Here is a tiny trained network, its code and every weight. The questions are about switching its units off for an input and a class, where a switched-off unit gives its printed mean instead of its output.

import numpy as np


def w(rows, s, z=0):
    codes = np.array(rows[::2]) - 128.0
    scale = np.full(codes.shape[1], s)
    scale[-1] = z or s
    return codes * scale


def f(y):
    return y / 2 * (1 + np.tanh(0.7978845608 * (y + 0.044715 * y**3)))


def log_softmax(a):
    a = a - a.max(-1, keepdims=True)
    return a - np.log(np.exp(a).sum(-1, keepdims=True))


def net(x, mask):
    res = np.array(x, float).reshape(1, 6) / 4 @ E
    y = f(res @ A[0][:, :-1].T + A[0][:, -1])
    res = res + np.where(mask, y, B[0][:, -1]) @ B[0][:, :-1]
    return log_softmax(res[-1] @ U[:, :-1].T + U[:, -1])


A, B = {}, {}
E = w([
[130,97,93,118,158,66,222,158,211,162,120],'x0',
[247,116,171,159,134,146,217,150,41,137,107],'x1',
[54,153,254,207,80,166,169,185,184,177,119],'x2',
[121,59,74,151,108,175,85,175,130,137,97],'x3',
[148,135,130,117,120,134,127,138,131,151,133],'x4',
[164,120,102,136,21,119,153,62,170,129,121],'x5',
],0.0095)
A[0] = w([
[162,2,96,111,107,251,107,173,107,180,96,163],'neuron 1',
[94,120,142,116,245,173,91,197,97,125,114,216],'neuron 2',
[20,170,106,28,105,113,41,130,224,111,139,30],'neuron 3',
[126,71,71,116,164,44,196,137,206,213,121,2],'neuron 4',
[172,253,195,70,154,93,158,72,114,144,198,200],'neuron 5',
[210,79,54,37,170,92,84,97,107,67,189,24],'neuron 6',
[132,168,137,127,72,167,42,96,72,139,154,32],'neuron 7',
[134,78,113,118,16,161,145,64,143,104,80,154],'neuron 8',
],0.0073,0.0029)
B[0] = w([
[42,75,105,63,123,112,186,51,161,178,84,204],'neuron 1',
[210,184,128,49,99,50,107,68,238,156,161,206],'neuron 2',
[202,116,166,86,93,186,254,77,86,81,55,229],'neuron 3',
[109,188,201,219,242,104,36,90,41,212,60,205],'neuron 4',
[51,11,56,80,118,111,157,77,160,215,101,205],'neuron 5',
[60,165,224,161,78,234,143,193,131,204,217,245],'neuron 6',
[119,181,122,207,194,72,31,74,45,216,48,177],'neuron 7',
[164,224,105,95,169,54,128,116,217,160,186,191],'neuron 8',
],0.0076,0.011)
U = w([
[104,168,136,179,202,85,60,102,41,153,61,95],'0',
[118,119,105,100,114,124,148,130,147,136,144,250],'1',
[34,143,209,156,62,204,156,187,176,155,206,102],'2',
[10,7,39,61,121,98,147,91,159,144,114,92],'3',
[214,201,89,69,117,42,124,113,215,130,187,100],'4',
[254,96,146,78,114,178,229,123,53,97,79,132],'5',
[126,86,51,102,126,124,119,200,138,71,145,130],'6',
[167,80,91,151,101,96,103,192,122,42,186,102],'7',
],0.0092,0.013)

Each question gives the input, the list of numbers given to net, and the class t.
The units are the neurons (one row each of A and B). Each row of codes is followed by its name. A weight is (code - 128) times the scale printed after its matrix; where a second scale follows, it is the last column's (A, B and U).
mask holds one flag per neuron, in row order. A switched-off neuron (its flag False) gives its mean, the last column of its row in B, instead of its output. The means were averaged over made-up inputs and are rounded, as every weight is.
A unit's drop is (log p(t) with every unit on - log p(t) with that unit switched off) / (log p(t) with every unit on - log p(t) with every unit switched off).
The circuit of an input: a set's keep is (log p(t) with only the set's units on - log p(t) with every unit switched off) / (log p(t) with every unit on - log p(t) with every unit switched off). Starting from all 8 units, units are removed one at a time, each time the one whose removal leaves the highest keep (on an exact tie, the one counted first), for as long as the keep stays at least 0.8.
units of the circuit, in order: the units of the circuit, biggest drop first
most important unit: the unit with the biggest drop
top k neurons: the k neurons with the biggest drops, biggest first
drop when u is switched off: that unit's drop, to one decimal
input [7,6,2,8,6,-2], class 3: units of the circuit, in order : (neuron 1)
input [0,-3,0,6,-6,-7], class 4: top 3 neurons : (neuron 2; neuron 5; neuron 6)
input [2,-1,-7,7,0,-6], class 2: top 2 neurons : (neuron 6; neuron 5)
input [-2,2,-5,-5,5,-7], class 4: top 3 neurons : (neuron 2; neuron 1; neuron 3)
input [4,1,4,1,2,3], class 0: top 3 neurons : (neuron 6; neuron 4; neuron 2)
input [-7,7,-2,-6,4,-8], class 4: top 3 neurons : (neuron 2; neuron 4; neuron 3)
input [-4,-3,5,5,-8,3], class 1: top 3 neurons : (neuron 6; neuron 4; neuron 5)
input [-6,0,1,4,-7,-8], class 4: top 2 neurons : (neuron 2; neuron 4)
input [4,-3,-6,5,-6,-5], class 1: units of the circuit, in order : (neuron 2; neuron 6)
input [-6,0,-7,6,6,1], class 2: top 2 neurons : (neuron 6; neuron 4)
input [-6,0,3,-7,1,5], class 3: top 2 neurons : (neuron 5; neuron 4)
input [6,8,6,8,-2,3], class 3: top 3 neurons : (neuron 1; neuron 6; neuron 3)
input [-1,6,6,-5,1,-8], class 4: top 2 neurons : (neuron 2; neuron 6)
input [-2,7,4,5,-8,8], class 1: most important unit : neuron 2
input [-3,-5,-7,4,2,6], class 2: top 2 neurons : (neuron 6; neuron 2)
input [-7,-2,-8,7,-4,3], class 2: top 3 neurons : (neuron 6; neuron 4; neuron 5)
input [2,-7,7,7,7,-3], class 1: units of the circuit, in order : (neuron 6; neuron 3)
input [6,-8,3,-6,0,-2], class 5: drop when neuron 6 is switched off : 0.1
input [8,-2,-8,-1,-8,1], class 0: drop when neuron 4 is switched off : 1.3
input [-6,1,-2,-7,1,-4], class 3: most important unit : neuron 5
input [4,-8,2,-8,0,-2], class 3: drop when neuron 5 is switched off : 2.8
